Here is a tiny trained network, its code and every weight. The questions are about switching its units off for an input and a class, where a switched-off unit gives its printed mean instead of its output.

import numpy as np


def w(rows, s, z=0):
    codes = np.array(rows[::2]) - 128.0
    scale = np.full(codes.shape[1], s)
    scale[-1] = z or s
    return codes * scale


def f(y):
    return np.maximum(y, 0)


def log_softmax(a):
    a = a - a.max(-1, keepdims=True)
    return a - np.log(np.exp(a).sum(-1, keepdims=True))


def net(x, mask):
    res = np.array(x, float).reshape(1, 5) / 4 @ E
    y = f(res @ A[0][:, :-1].T + A[0][:, -1])
    res = res + np.where(mask, y, B[0][:, -1]) @ B[0][:, :-1]
    return log_softmax(res[-1] @ U[:, :-1].T + U[:, -1])


A, B = {}, {}
E = w([
[137,69,95,177,101,223],'x0',
[183,96,180,77,225,202],'x1',
[182,229,98,139,116,166],'x2',
[110,137,122,126,139,141],'x3',
[155,95,2,100,187,107],'x4',
],0.0094)
A[0] = w([
[120,54,176,112,128,92,169],'n0',
[109,158,247,153,129,170,122],'n1',
[139,155,81,188,68,88,67],'n2',
[50,74,121,119,116,112,221],'n3',
[168,94,107,212,82,140,114],'n4',
[125,109,61,136,160,83,98],'n5',
[126,74,112,130,108,152,116],'n6',
[159,103,100,137,118,181,184],'n7',
[175,195,119,163,103,135,253],'n8',
[101,138,185,125,64,143,27],'n9',
[113,165,124,125,133,68,162],'n10',
[179,140,138,57,138,159,90],'n11',
[186,205,134,120,136,121,194],'n12',
[124,95,114,178,83,179,145],'n13',
[133,71,157,102,148,120,130],'n14',
[78,152,91,179,103,89,68],'n15',
[121,131,167,162,114,159,178],'n16',
[150,124,170,118,199,164,40],'n17',
[172,151,113,142,120,156,111],'n18',
[171,104,46,86,129,138,94],'n19',
[113,99,158,172,179,43,160],'n20',
[133,164,169,110,137,88,194],'n21',
[49,128,111,167,108,100,43],'n22',
[140,82,74,91,146,121,90],'n23',
[166,124,129,110,158,64,152],'n24',
[172,108,163,123,191,143,43],'n25',
],0.013,0.004)
B[0] = w([
[134,169,37,190,148,163,212],'n0',
[177,152,47,108,132,66,254],'n1',
[153,135,188,180,112,135,225],'n2',
[114,136,50,212,128,212,222],'n3',
[79,93,194,59,147,166,204],'n4',
[190,156,136,98,108,57,194],'n5',
[110,82,134,66,144,155,175],'n6',
[88,86,156,84,184,120,200],'n7',
[100,121,71,184,145,205,232],'n8',
[227,199,45,55,146,36,203],'n9',
[91,97,204,86,191,163,200],'n10',
[130,89,198,206,36,152,180],'n11',
[81,132,62,169,146,179,212],'n12',
[117,79,172,76,187,130,213],'n13',
[123,156,109,189,109,171,183],'n14',
[170,108,254,145,151,108,209],'n15',
[116,144,58,50,138,55,197],'n16',
[155,114,237,186,79,62,191],'n17',
[154,137,61,158,142,176,171],'n18',
[149,176,98,104,127,65,208],'n19',
[86,75,97,151,141,169,200],'n20',
[97,75,137,34,181,181,205],'n21',
[143,135,170,168,94,84,194],'n22',
[212,190,77,87,90,92,188],'n23',
[110,86,126,77,157,188,184],'n24',
[150,96,218,167,104,104,184],'n25',
],0.0072,0.0098)
U = w([
[241,169,42,77,114,68,95],'0',
[180,120,242,244,75,134,109],'1',
[136,117,89,141,128,178,245],'2',
[121,125,17,235,145,226,78],'3',
[90,82,162,2,191,189,83],'4',
],0.0092,0.012)

Each question gives the input, the list of numbers given to net, and the class t.
The units are the neurons (one row each of A and B). Each row of codes is followed by its name. A weight is (code - 128) times the scale printed after its matrix; where a second scale follows, it is the last column's (A, B and U).
mask holds one flag per neuron, in row order. A switched-off neuron (its flag False) gives its mean, the last column of its row in B, instead of its output. The means were averaged over made-up inputs and are rounded, as every weight is.
A unit's drop is (log p(t) with every unit on - log p(t) with that unit switched off) / (log p(t) with every unit on - log p(t) with every unit switched off).
The circuit of an input: a set's keep is (log p(t) with only the set's units on - log p(t) with every unit switched off) / (log p(t) with every unit on - log p(t) with every unit switched off). Starting from the 12 units with the biggest drops (on a tie, the unit counted first), units are removed one at a time, each time the one whose removal leaves the highest keep (on an exact tie, the one counted first), for as long as the keep stays at least 0.8.
circuit, biggest first: the units of the circuit, biggest drop first
most important unit: the unit with the biggest drop
top k neurons: the k neurons with the biggest drops, biggest first
drop of u: that unit's drop, to one decimal
input [-6,-5,8,2,-6], class 3: circuit, biggest first	[n8]
input [0,8,-4,-1,-7], class 1: top 3 neurons	[n17, n25, n11]
input [6,0,-4,1,-4], class 4: top 4 neurons	[n13, n4, n6, n8]
input [3,3,-7,1,-1], class 3: circuit, biggest first	[n0, n3]
input [3,-1,-3,0,4], class 0: circuit, biggest first	[n23, n5]
input [7,2,-1,-1,-8], class 0: circuit, biggest first	[n1, n9]
input [5,6,-8,-4,6], class 3: top 2 neurons	[n0, n14]
input [7,7,-8,-2,-2], class 3: top 4 neurons	[n0, n14, n3, n15]
input [-6,-6,-8,5,5], class 3: top 2 neurons	[n3, n20]
input [6,-1,-7,1,7], class 0: top 3 neurons	[n23, n5, n19]
input [8,5,1,7,-2], class 4: top 2 neurons	[n7, n13]
input [2,-8,-8,1,6], class 1: top 2 neurons	[n15, n22]
input [6,-7,-4,-1,-8], class 0: top 2 neurons	[n9, n16]
input [8,0,-2,6,7], class 4: most important unit	n7
input [7,5,-8,0,-2], class 3: top 2 neurons	[n0, n3]
input [6,-4,6,-8,5], class 2: top 2 neurons	[n4, n3]
input [6,-1,-5,4,0], class 4: top 4 neurons	[n13, n6, n4, n8]
input [-6,5,-8,-3,-3], class 3: circuit, biggest first	[n0, n14]
input [3,4,-4,-5,-6], class 0: circuit, biggest first	[n1, n9]
input [4,5,-7,-3,-1], class 3: circuit, biggest first	[n0]
input [2,-3,5,4,7], class 0: drop of n8	0.0
input [-7,-7,-3,3,-8], class 0: drop of n1	0.5
input [-1,-6,3,-6,0], class 1: drop of n2	0.1
